The symbols move the states like this.
mg: vu>mz, ko>tz
mh: vu>dh, ko>hp
dm: vu>zz, ko>dc
jc: vu>bh, ko>dq
sj: vu>gs, ko>tq
mr: vu>dc, ko>zz
rm: vu>ct, ko>zf
sz: vu>cf, ko>dd
rl: vu>mr, ko>ff
nh: vu>zf, ko>ct
qr: vu>lj, ko>sf
dq: vu>zp, ko>jc
tz: vu>tl, ko>mg
hl: vu>bz, ko>gd
ff: vu>qr, ko>rl
zf: vu>fr, ko>rm
hp: vu>qd, ko>mh
ms: vu>tz, ko>mz
mz: vu>hl, ko>ms
rf: vu>dq, ko>bh
qd: vu>rf, ko>rq
gd: vu>ms, ko>hl
fp: vu>sj, ko>gg
cz: vu>rm, ko>fr
ct: vu>jp, ko>nh
tl: vu>bf, ko>tn
dd: vu>jt, ko>sz
jp: vu>hm, ko>qp
sf: vu>rl, ko>qr
tq: vu>gg, ko>sj
bn: vu>sf, ko>lj
zz: vu>ff, ko>mr
qp: vu>nh, ko>jp
hm: vu>fp, ko>hs
rq: vu>mh, ko>qd
tn: vu>mg, ko>tl
bf: vu>hp, ko>dh
gs: vu>gd, ko>bz
bz: vu>tq, ko>gs
bh: vu>rq, ko>rf
dc: vu>cz, ko>dm
mf: vu>dd, ko>cf
dh: vu>tn, ko>bf
hs: vu>qp, ko>hm
fr: vu>dm, ko>cz
zp: vu>sz, ko>jt
gg: vu>hs, ko>fp
lj: vu>mf, ko>bn
cf: vu>bn, ko>mf
jt: vu>jc, ko>zp

In the rows, 25 stands for zero.

The rows follow the links: the fewer symbols apart two states are, the more alike their rows tend to be.

Name the state of each row.
 17   19   23   22   22   34   19   21   39   24   45   27   13   29   23   17   24   23   41   24   14   20   28   18   20   27   23   27   26   31   21   17   22   29   39   12   37   21   14   23   29   25   19   25   30   28   22   23   14   13   15   30: mg
 29   27   14   17   27   24   17   36   29   17   39   25   23   20   14   19   32   26   28   23   19   13   20   29   14   25   30   23   25   39   17   18   33   38   32   25   32   20   31   22   19   10   18   25   18   13   22   29   38   20   28   26: bh
 22   28   40   31   12   31   42   20   22   30   18   21   27   32   31   28   14   22   20   27   32   26   41   18   23   32   19   30   17   10   26   34   26   13   19   23   17   26   19   25   36   27   31   27   23   32   32   23   14   29   20   22: zp
 16   18   35   31   21   34   27   12   32   32   28   24   17   32   34   25   18   22   33   26   23   30   33   16   31   26   20   29   26   18   27   24   13   16   32   15   29   26   11   26   34   37   25   23   33   38   25   21    6   20   14   29: tq
 31   31   25   27   29   16   32   30   14   25    7   24   37   21   26   32   28   29   10   26   34   29   22   33   28   24   27   23   24   19   29   33   30   24   11   38   13   30   37   25   21   24   31   27   20   21   28   25   37   37   36   20: ff
 21   28   30   29   12   28   33   20   29   21   37   22   19   26   27   22   12   15   30   25   24   26   31   15   25   32   23   35   25   23   22   26   14   25   30    8   26   26   19   31   38   26   23   19   28   38   26   33    1   21   24   20: hp
 19   21   37   33   24   31   29   12   26   34   17   25   23   31   36   30   18   21   26   26   28   35   33   18   34   26   19   30   26   14   31   29   15   12   22   21   24   28   15   28   33   40   29   25   32   39   26   21    7   25   18   26: hs
 22   28   38   32   11   30   41   20   23   29   22   21   25   31   30   27   12   18   23   28   31   27   42   16   23   33   19   32   18   14   25   33   23   16   22   18   19   26   17   27   40   27   30   24   25   34   31   27    9   28   20   21: dq
 33   31   15   20   28   17   23   37   21   18   25   26   31   18   15   23   32   29   18   23   24   16   17   34   18   23   31   21   23   33   21   25   35   35   22   33   23   23   39   23   16   12   25   26   16   12   24   27   44   30   34   23: dd
 24   24   14   20   26   23   15   26   33   17   46   28   18   19   22   19   25   22   36   23   16   26   12   23   27   24   31   29   34   37   21   15   14   38   34   12   36   26   26   29   24   25   16   19   29   30   19   34   16   16   28   25: gd
 18   20   36   33   23   32   27   12   28   32   22   24   20   31   35   27   17   20   30   26   26   35   33   17   34   26   21   29   26   15   30   27   14   13   26   17   26   29   14   28   33   40   26   23   33   40   26   22    6   23   15   27: gg

Each walk starts at a row. The symbols on each line, taken left to right, move it on to the next state.
Each answer is a row, close to the row of the state it stands for.
 25   25   36   33   26   23   33   17   17   33    5   23   32   26   35   33   21   24   17   28   34   36   30   24   36   25   22   26   24   12   32   33   19   14   14   29   17   32   24   28   29   37   32   24   29   34   28   22   19   34   25   24
ko vu ko ko ko vu vu
 26   27   36   32   26   22   34   21   15   31    3   23   34   26   33   34   23   25   14   28   35   36   27   26   35   25   24   26   24   13   33   36   22   14   12   34   14   32   28   27   26   34   33   25   26   30   29   24   24   35   29   22
ko ko vu vu vu vu
 33   32   22   23   28   14   29   33   14   24   11   25   37   20   21   31   30   28   11   27   31   27   19   34   26   23   30   22   23   23   27   32   32   27   13   37   15   28   38   26   19   19   29   26   18   17   28   25   42   35   36   21
 27   26   14   15   26   25   18   33   31   18   44   27   20   22   15   18   30   28   32   23   17   14   22   27   13   26   29   23   26   38   17   16   31   38   36   21   33   18   26   22   20   11   19   25   20   13   22   29   34   16   26   27
vu ko vu ko ko ko vu
 25   24   15   17   25   28   16   31   35   18   46   26   17   23   17   16   28   26   36   24   15   14   22   25   15   24   28   25   27   38   17   16   29   36   39   19   36   18   24   23   22   13   18   26   23   18   22   28   29   15   24   28
vu vu vu ko vu ko ko
 22   27   23   27   16   25   24   23   33   19   44   24   17   25   24   22   16   16   35   25   20   26   23   17   27   30   26   34   29   31   21   21   12   32   33    6   29   27   21   32   33   27   19   18   29   37   22   34    4   18   25   20
 20   21   20   21   23   31   16   24   38   21   46   26   13   28   22   16   24   25   40   23   15   18   26   21   18   27   24   25   26   34   19   16   23   33   39   13   36   18   17   23   26   21   17   24   29   25   22   26   19   13   17   30
vu vu vu vu ko ko
 16   18   31   30   21   36   24   14   36   31   35   25   16   30   32   23   19   21   37   24   21   28   33   16   28   25   20   28   25   21   27   23   15   19   34   14   30   24   11   27   33   35   23   23   33   36   23   22    6   17   14   28
ko vu ko vu vu ko vu vu vu
 24   27   17   22   23   24   16   25   33   16   45   25   17   19   22   21   20   19   36   23   17   26   16   22   28   26   28   33   34   36   20   18   13   37   35   10   35   26   24   30   26   26   17   17   29   33   21   35   10   17   25   23
 23   23   37   33   24   25   33   15   19   32    9   24   29   29   35   34   19   23   18   28   32   36   31   21   36   25   22   28   25   11   32   33   19   12   17   27   18   32   21   29   30   40   31   24   30   34   27   21   15   31   23   23
ko vu ko vu ko ko vu ko
 30   23   18   21   39   21   16   29   22   26   14   27   30   22   22   27   38   36   20   23   25   23   17   34   25   18   28   15   27   29   28   22   35   27   21   41   26   24   32   20   12   22   26   32   23   12   24   18   49   28   29   31
ko vu ko ko ko ko ko
 28   23   22   22   38   21   20   29   20   29   11   27   32   24   23   27   37   35   19   25   29   24   21   35   24   19   26   14   23   24   28   25   37   22   19   44   24   24   31   20   13   23   29   32   23   12   25   17   49   30   27   31
 28   21   11   18   32   21   11   29   32   17   39   27   20   19   20   21   31   27   33   23   16   24    8   28   28   20   32   26   35   40   23   14   19   38   34   19   35   26   30   25   16   24   18   21   28   23   18   30   26   19   29   27
ko ko vu ko ko ko ko
 27   23   12   21   30   22   11   28   33   16   42   27   19   17   20   21   28   24   36   23   16   25   11   27   27   22   30   27   35   40   22   15   15   39   35   15   34   26   27   29   20   25   17   20   28   26   18   31   21   16   27   26
ko vu ko ko vu ko
 29   22   10   19   35   21    9   29   31   18   36   28   22   16   20   21   33   29   32   23   17   23    8   30   27   19   32   23   34   40   23   15   20   37   32   24   34   26   31   25   14   23   18   23   27   21   18   27   33   20   29   27
 23   22   17   19   23   31   17   28   35   20   47   27   15   25   18   17   29   26   37   23   14   17   23   23   15   26   25   25   26   37   17   15   27   34   40   16   37   17   19   22   24   16   18   24   25   21   21   27   24   13   21   30
ko vu vu vu ko vu ko
 20   28   33   30   10   29   37   20   26   26   33   21   21   28   29   23   10   17   28   26   26   28   36   15   24   34   21   35   23   20   24   30   17   23   27   11   24   27   17   30   39   27   25   20   27   38   27   30    3   23   23   20
ko vu vu ko ko ko
 22   26   27   28   14   27   30   22   31   21   40   23   17   25   26   21   14   16   33   25   22   27   27   16   25   32   25   37   27   27   21   24   14   29   33    7   27   27   20   30   35   27   22   17   29   37   24   34    2   19   23   20
 24   27   37   29   21   28   38   24   17   33    7   23   32   31   30   30   23   28   15   27   34   25   38   25   23   27   19   22   16   12   28   35   34   12   16   36   16   24   23   22   29   24   33   29   22   22   31   17   32   33   21   25
vu vu ko ko vu ko vu vu ko
 26   26   35   28   26   26   36   24   17   34    5   23   32   31   28   30   28   31   14   26   34   24   37   27   23   25   20   19   16   14   29   34   36   13   17   39   17   24   25   21   25   25   33   31   21   19   31   16   38   34   24   26
vu vu ko vu ko vu vu
 28   25   26   24   35   24   23   27   18   31    8   28   33   26   24   30   35   33   17   26   30   23   25   34   24   20   24   15   21   22   27   28   38   20   18   44   21   24   30   19   16   25   30   32   21   13   26   16   48   32   27   29
 31   30   12   16   28   20   20   38   26   16   35   27   25   20   13   18   31   28   25   22   20   14   18   30   15   25   31   21   24   38   20   19   34   37   28   28   27   20   34   22   18    9   20   27   17   12   24   29   41   23   31   25
vu vu vu ko ko ko vu vu
 20   28   37   31   10   31   39   19   24   27   28   22   22   30   30   27   11   17   24   26   29   28   37   16   25   34   20   34   19   16   24   32   20   20   25   14   20   26   18   28   40   27   27   21   26   36   28   28    4   26   20   20
ko vu ko vu vu vu ko
 32   31   14   17   27   18   22   38   23   16   31   27   28   19   14   21   31   29   21   24   23   17   17   32   17   24   31   21   24   36   19   22   36   38   26   31   25   21   36   22   18   10   23   26   18   10   25   29   43   27   34   24
 30   22   16   20   41   20   12   30   24   24   19   29   29   20   20   26   39   34   24   23   23   23   14   35   25   17   30   15   29   33   27   20   31   30   24   40   30   25   33   20   11   24   24   29   24   14   22   19   47   27   29   31
vu ko ko ko ko ko
 20   23   38   33   23   28   32   14   22   34   13   24   26   30   36   31   18   22   24   28   31   36   32   19   37   25   21   28   25   12   32   31   15   12   20   24   21   30   18   29   31   41   30   24   31   39   27   23   11   28   20   26
vu ko vu vu ko ko ko ko
 30   22   11   18   37   20    8   31   29   19   31   30   24   18   18   22   36   31   30   24   19   24    8   34   27   17   31   20   34   38   24   16   24   37   28   30   33   25   31   24   13   24   20   26   26   17   19   26   39   21   31   29
